Below are the code and all the weights of a small trained network. Each question names an input and a target symbol and asks about switching units off, where a switched-off unit gives its printed mean instead of its output.

import numpy as np


def w(rows, s, z=0):
    codes = np.array(rows[::2]) - 128.0
    scale = np.full(codes.shape[1], s)
    scale[-1] = z or s
    return codes * scale


def f(y):
    return y / 2 * (1 + np.tanh(0.7978845608 * (y + 0.044715 * y**3)))


def softmax(a):
    e = np.exp(a - a.max(-1, keepdims=True))
    return e / e.sum(-1, keepdims=True)


def log_softmax(a):
    a = a - a.max(-1, keepdims=True)
    return a - np.log(np.exp(a).sum(-1, keepdims=True))


def net(x, mask):
    ids = ['αγδεθλμπσφ'.index(c) for c in x.split()]
    T = len(ids)
    res = E[ids] + P[:T]
    u = 0
    for l in range(2):
        q, k, v = (res @ M[l].T for M in (Q, K, V))
        z = softmax(np.where(np.tri(T) > 0, q @ k.T / 4**0.5, -1e9)) @ v
        res = res + np.where(mask[u], z, O[l][:, -1]) @ O[l][:, :-1]
        u += 1
        y = f(res @ A[l][:, :-1].T + A[l][:, -1])
        res = res + np.where(mask[u : u + 4], y, B[l][:, -1]) @ B[l][:, :-1]
        u += 4
    return log_softmax(res[-1] @ U[:, :-1].T + U[:, -1])


Q, K, V, O, A, B = {}, {}, {}, {}, {}, {}
E = w([
[156,81,59,106,125,119,112,114,82,171,111],'α',
[165,124,57,135,163,121,90,81,106,158,67],'γ',
[104,171,79,60,131,184,181,189,115,222,201],'δ',
[175,141,41,86,127,133,103,61,146,127,180],'ε',
[110,72,128,215,136,136,55,128,93,164,179],'θ',
[69,196,129,84,54,110,88,144,173,10,148],'λ',
[156,56,192,144,116,112,155,66,119,112,90],'μ',
[138,97,126,223,126,119,144,77,160,100,76],'π',
[98,87,180,12,109,119,100,139,2,109,153],'σ',
[168,95,64,86,165,107,74,45,98,127,129],'φ',
],0.019)
P = w([
[158,108,123,168,131,165,162,136,39,3,150],'0',
[124,109,111,80,87,170,163,151,72,127,88],'1',
[132,99,141,52,94,149,155,145,91,153,99],'2',
[122,87,130,46,126,124,151,134,122,155,105],'3',
[148,120,156,88,109,123,134,109,108,161,111],'4',
[131,101,150,79,137,112,122,91,122,144,125],'5',
[104,121,131,81,154,123,124,97,157,167,121],'6',
[117,151,141,150,124,124,92,63,125,140,130],'7',
[111,122,158,111,154,122,84,41,129,133,157],'8',
],0.011)
Q[0] = w([
[121,148,203,140,59,110,148,88,140,109,187],'0.h0',
[168,64,3,130,65,178,194,91,119,131,168],'0.h0',
[116,152,118,161,143,41,151,126,235,78,70],'0.h0',
[88,48,150,167,104,172,147,175,157,119,63],'0.h0',
],0.0054)
K[0] = w([
[58,182,84,43,142,104,74,189,124,79,165],'0.h0',
[110,141,63,97,168,174,134,80,155,139,177],'0.h0',
[195,157,140,132,100,125,94,123,191,84,131],'0.h0',
[99,232,196,109,137,32,19,253,196,126,116],'0.h0',
],0.0047)
V[0] = w([
[114,96,111,205,201,136,96,78,180,189,175],'0.h0',
[94,106,115,204,125,191,247,218,39,139,168],'0.h0',
[145,232,119,145,85,132,144,170,173,79,214],'0.h0',
[25,151,199,102,122,93,2,215,145,127,93],'0.h0',
],0.0045)
O[0] = w([
[64,82,158,143,79,145,144,216,151,69,100,4],'0.h0',
[234,78,101,54,193,127,120,146,142,43,179,125],'0.h0',
[117,160,215,156,204,63,116,145,51,186,2,143],'0.h0',
[145,113,77,199,117,78,119,58,238,132,137,123],'0.h0',
],0.0069,0.0034)
A[0] = w([
[142,103,134,185,220,87,97,103,86,196,115,106],'0.n0',
[65,109,254,200,165,103,97,49,211,187,131,3],'0.n1',
[199,159,63,130,118,156,107,119,205,73,177,5],'0.n2',
[151,162,152,108,118,124,82,190,127,57,101,46],'0.n3',
],0.0083,0.0017)
B[0] = w([
[50,18,129,73,66,176,177,170,116,165,165,226],'0.n0',
[205,142,204,145,255,139,76,146,152,134,95,254],'0.n1',
[103,29,107,65,168,145,170,198,55,123,48,165],'0.n2',
[51,49,45,72,47,173,175,94,66,158,138,178],'0.n3',
],0.0088,0.004)
Q[1] = w([
[176,63,109,52,87,103,95,121,147,126,65],'1.h0',
[108,17,169,160,63,165,169,131,135,136,111],'1.h0',
[126,138,55,74,116,148,62,164,55,223,124],'1.h0',
[79,162,59,129,135,130,117,55,3,159,85],'1.h0',
],0.0054)
K[1] = w([
[215,80,123,85,45,69,49,27,159,153,44],'1.h0',
[75,3,54,204,60,162,131,123,21,173,95],'1.h0',
[97,151,66,35,108,159,242,163,38,66,124],'1.h0',
[145,126,27,82,99,162,182,71,134,56,100],'1.h0',
],0.0047)
V[1] = w([
[119,130,137,145,141,104,71,167,136,137,138],'1.h0',
[125,142,134,98,114,124,75,113,168,92,89],'1.h0',
[51,28,114,202,89,161,119,132,117,134,254],'1.h0',
[221,155,180,158,119,95,120,123,125,20,110],'1.h0',
],0.0064)
O[1] = w([
[125,184,153,152,201,147,140,37,97,103,63,40],'1.h0',
[61,138,168,149,186,230,212,138,60,131,165,132],'1.h0',
[145,254,35,102,120,163,141,169,198,135,86,183],'1.h0',
[169,115,94,167,164,135,231,154,110,136,111,4],'1.h0',
],0.008,0.003)
A[1] = w([
[211,198,31,144,169,95,18,138,98,141,211,177],'1.n0',
[201,3,160,184,174,187,240,194,101,125,79,3],'1.n1',
[50,132,136,115,46,236,179,217,92,108,191,6],'1.n2',
[195,48,214,245,171,154,137,106,200,169,177,56],'1.n3',
],0.0061,0.0044)
B[1] = w([
[29,104,170,123,157,104,254,42,163,139,144,254],'1.n0',
[126,180,117,193,167,72,14,165,234,192,180,143],'1.n1',
[186,41,101,126,245,143,99,174,63,57,44,176],'1.n2',
[118,101,93,41,61,159,101,152,95,190,95,185],'1.n3',
],0.0086,0.0064)
U = w([
[144,31,53,104,117,221,128,161,21,151,128,219],'α',
[61,182,104,70,1,107,115,105,149,187,170,210],'γ',
[105,173,150,134,123,50,107,67,179,142,176,251],'δ',
[114,104,178,169,181,142,140,93,107,143,134,137],'ε',
[184,133,137,87,93,182,123,116,139,124,90,86],'θ',
[115,100,106,117,115,74,113,152,103,167,101,5],'λ',
[162,123,104,118,119,133,89,141,123,128,175,78],'μ',
[138,118,98,134,130,129,96,150,113,130,152,92],'π',
[142,112,112,115,103,133,105,133,114,141,135,15],'σ',
[145,102,127,119,95,151,112,137,122,133,123,49],'φ',
],0.0085,0.0034)

Each question gives the input, a string of symbols that net reads in full, and the target symbol t.
The units are the heads (4 rows each of Q, K, V and O) and the neurons (one row each of A and B). Each row of codes is followed by its name. A weight is (code - 128) times the scale printed after its matrix; where a second scale follows, it is the last column's (O, A, B and U).
mask holds one flag per unit, layer by layer, with each layer's heads first. A switched-off unit (its flag False) gives its mean, the last column of its rows in O or B, instead of its output. The means were averaged over made-up inputs and are rounded, as every weight is.
A unit's drop is (log p(t) with every unit on - log p(t) with that unit switched off) / (log p(t) with every unit on - log p(t) with every unit switched off).
The circuit of an input: a set's keep is (log p(t) with only the set's units on - log p(t) with every unit switched off) / (log p(t) with every unit on - log p(t) with every unit switched off). Starting from all 10 units, units are removed one at a time, each time the one whose removal leaves the highest keep (on an exact tie, the one counted first), for as long as the keep stays at least 0.8.
circuit, biggest first: the units of the circuit, biggest drop first
most important unit: the unit with the biggest drop
top k neurons: the k neurons with the biggest drops, biggest first
top k neurons in layer l: the k neurons of layer l with the biggest drops, biggest first
drop of u: that unit's drop, to one decimal
input λ λ σ θ θ ε θ φ σ, target γ: most important unit -> 0.n1
input λ α δ λ λ θ φ σ λ, target ε: top 2 neurons -> [0.n1, 0.n0]
input λ θ μ, target θ: circuit, biggest first -> [0.n0, 1.h0]
input φ σ θ α σ ε λ θ μ, target θ: top 2 neurons in layer 1 -> [1.n3, 1.n0]
input θ π λ φ δ μ θ, target γ: circuit, biggest first -> [1.h0, 0.n0]
input ε φ δ θ θ, target γ: circuit, biggest first -> [1.h0, 1.n2]
input φ γ λ, target α: circuit, biggest first -> [1.n2, 0.n3]
input α λ μ λ λ φ γ, target γ: top 2 neurons -> [0.n1, 1.n2]
input λ σ σ, target γ: top 4 neurons -> [0.n1, 1.n2, 0.n2, 1.n0]
input α δ δ λ λ λ, target δ: circuit, biggest first -> [0.h0, 0.n0]
input λ α μ θ γ λ λ μ, target λ: top 2 neurons in layer 1 -> [1.n3, 1.n1]
input μ λ σ δ α ε, target α: top 2 neurons in layer 0 -> [0.n2, 0.n1]
input λ π δ θ θ θ, target δ: top 2 neurons in layer 1 -> [1.n0, 1.n3]
input σ φ φ, target γ: most important unit -> 0.n1
input ε φ φ λ λ θ π, target θ: top 3 neurons -> [0.n0, 0.n1, 1.n3]
input θ σ ε θ γ σ λ λ π, target λ: top 2 neurons in layer 0 -> [0.n1, 0.n3]
input λ φ ε α λ θ α, target γ: top 3 neurons -> [0.n1, 0.n2, 1.n2]
input σ ε λ λ μ, target λ: top 2 neurons -> [1.n1, 1.n3]
input θ φ θ δ μ φ θ, target δ: circuit, biggest first -> [1.h0, 1.n0]
input α δ λ μ μ λ α, target γ: most important unit -> 0.h0
input δ μ λ, target α: top 2 neurons -> [0.n3, 1.n2]
input δ φ α φ λ φ δ θ ε, target α: top 2 neurons -> [0.n2, 1.n1]
input λ α δ λ λ μ δ λ π, target λ: drop of 0.n1 -> 1.6
input γ θ λ λ δ λ, target δ: drop of 1.h0 -> -0.1
input σ θ π, target θ: drop of 0.n1 -> 0.3
input λ λ λ δ λ δ δ φ λ, target ε: drop of 0.h0 -> 1.7
input φ λ α γ φ, target γ: top neuron -> [0.n1]
